Below are the code and all the weights of a small trained network. Each question names an input and a class and asks about switching units off, where a switched-off unit gives its printed mean instead of its output.

import numpy as np


def w(rows, s, z=0):
    codes = np.array(rows[::2]) - 128.0
    scale = np.full(codes.shape[1], s)
    scale[-1] = z or s
    return codes * scale


def f(y):
    return y / 2 * (1 + np.tanh(0.7978845608 * (y + 0.044715 * y**3)))


def log_softmax(a):
    a = a - a.max(-1, keepdims=True)
    return a - np.log(np.exp(a).sum(-1, keepdims=True))


def net(x, mask):
    res = np.array(x, float).reshape(1, 3) / 4 @ E
    y = f(res @ A[0][:, :-1].T + A[0][:, -1])
    res = res + np.where(mask, y, B[0][:, -1]) @ B[0][:, :-1]
    return log_softmax(res[-1] @ U[:, :-1].T + U[:, -1])


A, B = {}, {}
E = w([
[113,188,98,56,86,61,161,174,211,246,212],'x0',
[82,63,186,125,151,139,185,141,146,99,198],'x1',
[147,198,187,88,206,145,102,96,176,167,111],'x2',
],0.013)
A[0] = w([
[127,190,153,81,157,131,87,89,205,137,25,129],'N1',
[105,199,227,95,166,178,117,160,209,190,165,188],'N2',
[201,124,153,132,73,132,108,104,66,166,48,126],'N3',
[126,120,124,70,93,69,87,254,148,140,231,233],'N4',
[129,185,89,93,125,41,100,147,41,213,78,218],'N5',
[161,55,114,44,149,100,138,13,92,125,74,5],'N6',
[223,110,57,184,178,77,49,101,76,97,96,215],'N7',
[185,164,143,244,39,175,88,116,90,87,90,148],'N8',
[147,133,181,161,226,168,103,44,69,60,181,154],'N9',
[137,165,68,77,78,128,105,14,43,104,56,163],'N10',
[109,177,74,183,90,127,2,185,75,146,113,196],'N11',
[98,86,106,148,96,121,77,159,92,99,113,76],'N12',
],0.0063,0.002)
B[0] = w([
[158,136,80,123,150,184,128,90,102,108,62,224],'N1',
[160,68,85,69,147,177,61,126,254,194,172,246],'N2',
[89,76,81,102,139,112,60,121,119,103,114,197],'N3',
[144,147,52,212,147,96,137,170,155,102,246,254],'N4',
[158,229,92,114,49,58,108,170,163,165,41,224],'N5',
[181,130,151,195,105,67,124,175,126,100,91,156],'N6',
[144,9,116,89,90,111,69,171,130,88,131,250],'N7',
[54,82,101,11,155,193,136,108,114,122,110,251],'N8',
[249,128,162,124,176,144,149,90,95,148,93,253],'N9',
[143,115,60,99,114,107,100,151,129,36,139,230],'N10',
[58,137,116,55,55,177,99,94,156,136,67,214],'N11',
[31,94,116,147,197,94,137,153,182,73,86,188],'N12',
],0.0071,0.0085)
U = w([
[3,61,72,31,182,117,19,132,168,132,157,199],'0',
[140,182,99,97,177,134,22,100,104,97,74,89],'1',
[54,246,46,147,17,63,138,156,103,119,113,66],'2',
[121,178,74,105,143,69,102,114,179,198,51,5],'3',
[63,97,132,170,180,111,172,115,44,50,136,235],'4',
[149,117,199,137,232,152,154,97,97,187,91,130],'5',
[77,139,114,177,152,43,174,189,76,147,219,106],'6',
],0.0068,0.002)

Each question gives the input, the list of numbers given to net, and the class t.
The units are the neurons (one row each of A and B). Each row of codes is followed by its name. A weight is (code - 128) times the scale printed after its matrix; where a second scale follows, it is the last column's (A, B and U).
mask holds one flag per neuron, in row order. A switched-off neuron (its flag False) gives its mean, the last column of its row in B, instead of its output. The means were averaged over made-up inputs and are rounded, as every weight is.
A unit's drop is (log p(t) with every unit on - log p(t) with that unit switched off) / (log p(t) with every unit on - log p(t) with every unit switched off).
The circuit of an input: a set's keep is (log p(t) with only the set's units on - log p(t) with every unit switched off) / (log p(t) with every unit on - log p(t) with every unit switched off). Starting from all 12 units, units are removed one at a time, each time the one whose removal leaves the highest keep (on an exact tie, the one counted first), for as long as the keep stays at least 0.8.
units of the circuit, in order: the units of the circuit, biggest drop first
k most important neurons: the k neurons with the biggest drops, biggest first
drop when u is switched off: that unit's drop, to one decimal
input [8,3,-1], class 6: units of the circuit, in order => [N4]
input [7,-2,-1], class 2: 3 most important neurons => [N4, N5, N9]
input [4,8,0], class 6: units of the circuit, in order => [N4, N8]
input [-5,-8,-1], class 0: units of the circuit, in order => [N8, N7]
input [1,-7,-3], class 2: units of the circuit, in order => [N5, N2]
input [2,-1,-5], class 2: units of the circuit, in order => [N2, N8]
input [8,-7,-1], class 2: units of the circuit, in order => [N4, N5]
input [-7,-4,0], class 0: 3 most important neurons => [N8, N7, N3]
input [-4,1,5], class 5: units of the circuit, in order => [N9, N5, N11]
input [6,-4,0], class 2: units of the circuit, in order => [N4, N5]
input [0,6,0], class 4: 2 most important neurons => [N5, N2]
input [5,1,-5], class 6: 2 most important neurons => [N4, N11]
input [-6,1,7], class 5: units of the circuit, in order => [N9, N5]
input [0,3,-5], class 4: units of the circuit, in order => [N2]
input [-1,6,0], class 4: drop when N2 is switched off => 0.2
input [4,-8,-2], class 2: drop when N5 is switched off => 0.1
input [-2,8,-5], class 4: drop when N2 is switched off => 0.1
